Below are the code and all the weights of a small trained network. Each question names an input and a class and asks about switching units off, where a switched-off unit gives its printed mean instead of its output.

import numpy as np


def w(rows, s, z=0):
    codes = np.array(rows[::2]) - 128.0
    scale = np.full(codes.shape[1], s)
    scale[-1] = z or s
    return codes * scale


def f(y):
    return y / 2 * (1 + np.tanh(0.7978845608 * (y + 0.044715 * y**3)))


def log_softmax(a):
    a = a - a.max(-1, keepdims=True)
    return a - np.log(np.exp(a).sum(-1, keepdims=True))


def net(x, mask):
    res = np.array(x, float).reshape(1, 8) / 4 @ E
    y = f(res @ A[0][:, :-1].T + A[0][:, -1])
    res = res + np.where(mask, y, B[0][:, -1]) @ B[0][:, :-1]
    return log_softmax(res[-1] @ U[:, :-1].T + U[:, -1])


A, B = {}, {}
E = w([
[156,97,126,102,120],'x0',
[57,184,157,35,8],'x1',
[135,116,127,117,129],'x2',
[114,144,129,142,131],'x3',
[90,33,235,214,68],'x4',
[130,126,129,126,128],'x5',
[165,116,121,126,92],'x6',
[245,202,245,108,155],'x7',
],0.011)
A[0] = w([
[127,99,93,166,142,172],'neuron 1',
[42,86,148,115,61,115],'neuron 2',
[132,189,152,65,97,93],'neuron 3',
[87,62,123,167,110,147],'neuron 4',
[148,90,138,201,140,178],'neuron 5',
[107,125,24,118,123,251],'neuron 6',
[146,112,249,155,119,1],'neuron 7',
[195,172,128,129,192,172],'neuron 8',
[179,117,96,166,162,245],'neuron 9',
[111,136,141,157,135,140],'neuron 10',
],0.02,0.0051)
B[0] = w([
[145,93,141,143,188,187],'neuron 1',
[158,144,102,178,4,230],'neuron 2',
[154,175,205,32,141,200],'neuron 3',
[158,62,180,168,146,205],'neuron 4',
[102,77,162,148,162,203],'neuron 5',
[29,127,51,116,131,254],'neuron 6',
[45,146,14,109,138,207],'neuron 7',
[222,200,96,190,123,233],'neuron 8',
[129,139,71,186,167,219],'neuron 9',
[127,104,126,118,118,143],'neuron 10',
],0.022)
U = w([
[90,102,77,146,220,247],'0',
[243,140,141,214,63,207],'1',
[44,146,110,36,66,92],'2',
[193,167,223,49,168,48],'3',
[140,2,215,178,170,3],'4',
],0.0083,0.0023)

Each question gives the input, the list of numbers given to net, and the class t.
The units are the neurons (one row each of A and B). Each row of codes is followed by its name. A weight is (code - 128) times the scale printed after its matrix; where a second scale follows, it is the last column's (A, B and U).
mask holds one flag per neuron, in row order. A switched-off neuron (its flag False) gives its mean, the last column of its row in B, instead of its output. The means were averaged over made-up inputs and are rounded, as every weight is.
A unit's drop is (log p(t) with every unit on - log p(t) with that unit switched off) / (log p(t) with every unit on - log p(t) with every unit switched off).
The circuit of an input: a set's keep is (log p(t) with only the set's units on - log p(t) with every unit switched off) / (log p(t) with every unit on - log p(t) with every unit switched off). Starting from all 10 units, units are removed one at a time, each time the one whose removal leaves the highest keep (on an exact tie, the one counted first), for as long as the keep stays at least 0.8.
units of the circuit, in order: the units of the circuit, biggest drop first
most important unit: the unit with the biggest drop
top k neurons: the k neurons with the biggest drops, biggest first
drop of u: that unit's drop, to one decimal
input [3,3,-4,-3,-5,1,7,4], class 3: units of the circuit, in order	[neuron 3]
input [3,0,4,4,6,7,-2,-7], class 4: top 3 neurons	[neuron 4; neuron 8; neuron 5]
input [6,6,-6,-5,0,0,2,-3], class 2: top 2 neurons	[neuron 8; neuron 9]
input [6,-3,-4,1,1,-1,1,0], class 4: top 2 neurons	[neuron 6; neuron 7]
input [5,-7,6,-4,1,1,-2,-8], class 4: top 4 neurons	[neuron 4; neuron 7; neuron 5; neuron 1]
input [-8,-7,6,4,0,2,-6,1], class 1: top 2 neurons	[neuron 6; neuron 8]
input [1,0,5,-7,7,-8,-5,-3], class 4: top 3 neurons	[neuron 8; neuron 4; neuron 5]
input [7,2,7,-4,5,6,3,1], class 2: top 3 neurons	[neuron 7; neuron 8; neuron 9]
input [3,3,6,-1,0,2,-8,6], class 3: top 3 neurons	[neuron 6; neuron 3; neuron 2]
input [-6,-1,-6,-8,4,7,1,-1], class 4: units of the circuit, in order	[neuron 8; neuron 6]
input [1,8,-4,4,0,-3,-6,8], class 3: top 3 neurons	[neuron 3; neuron 6; neuron 2]
input [-2,-3,0,3,1,-2,0,7], class 0: top 2 neurons	[neuron 7; neuron 2]
input [-7,-2,-3,7,1,3,1,6], class 0: top 3 neurons	[neuron 7; neuron 2; neuron 4]
input [0,8,5,-6,1,-7,0,-1], class 1: most important unit	neuron 2
input [-7,7,5,0,0,-2,7,-4], class 2: top 2 neurons	[neuron 8; neuron 6]
input [-8,-4,0,-2,-1,-7,-6,5], class 1: drop of neuron 8	2.9
input [7,4,8,8,0,6,-2,2], class 3: drop of neuron 10	0.0
input [3,2,-6,5,3,6,7,-8], class 1: drop of neuron 2	4.9
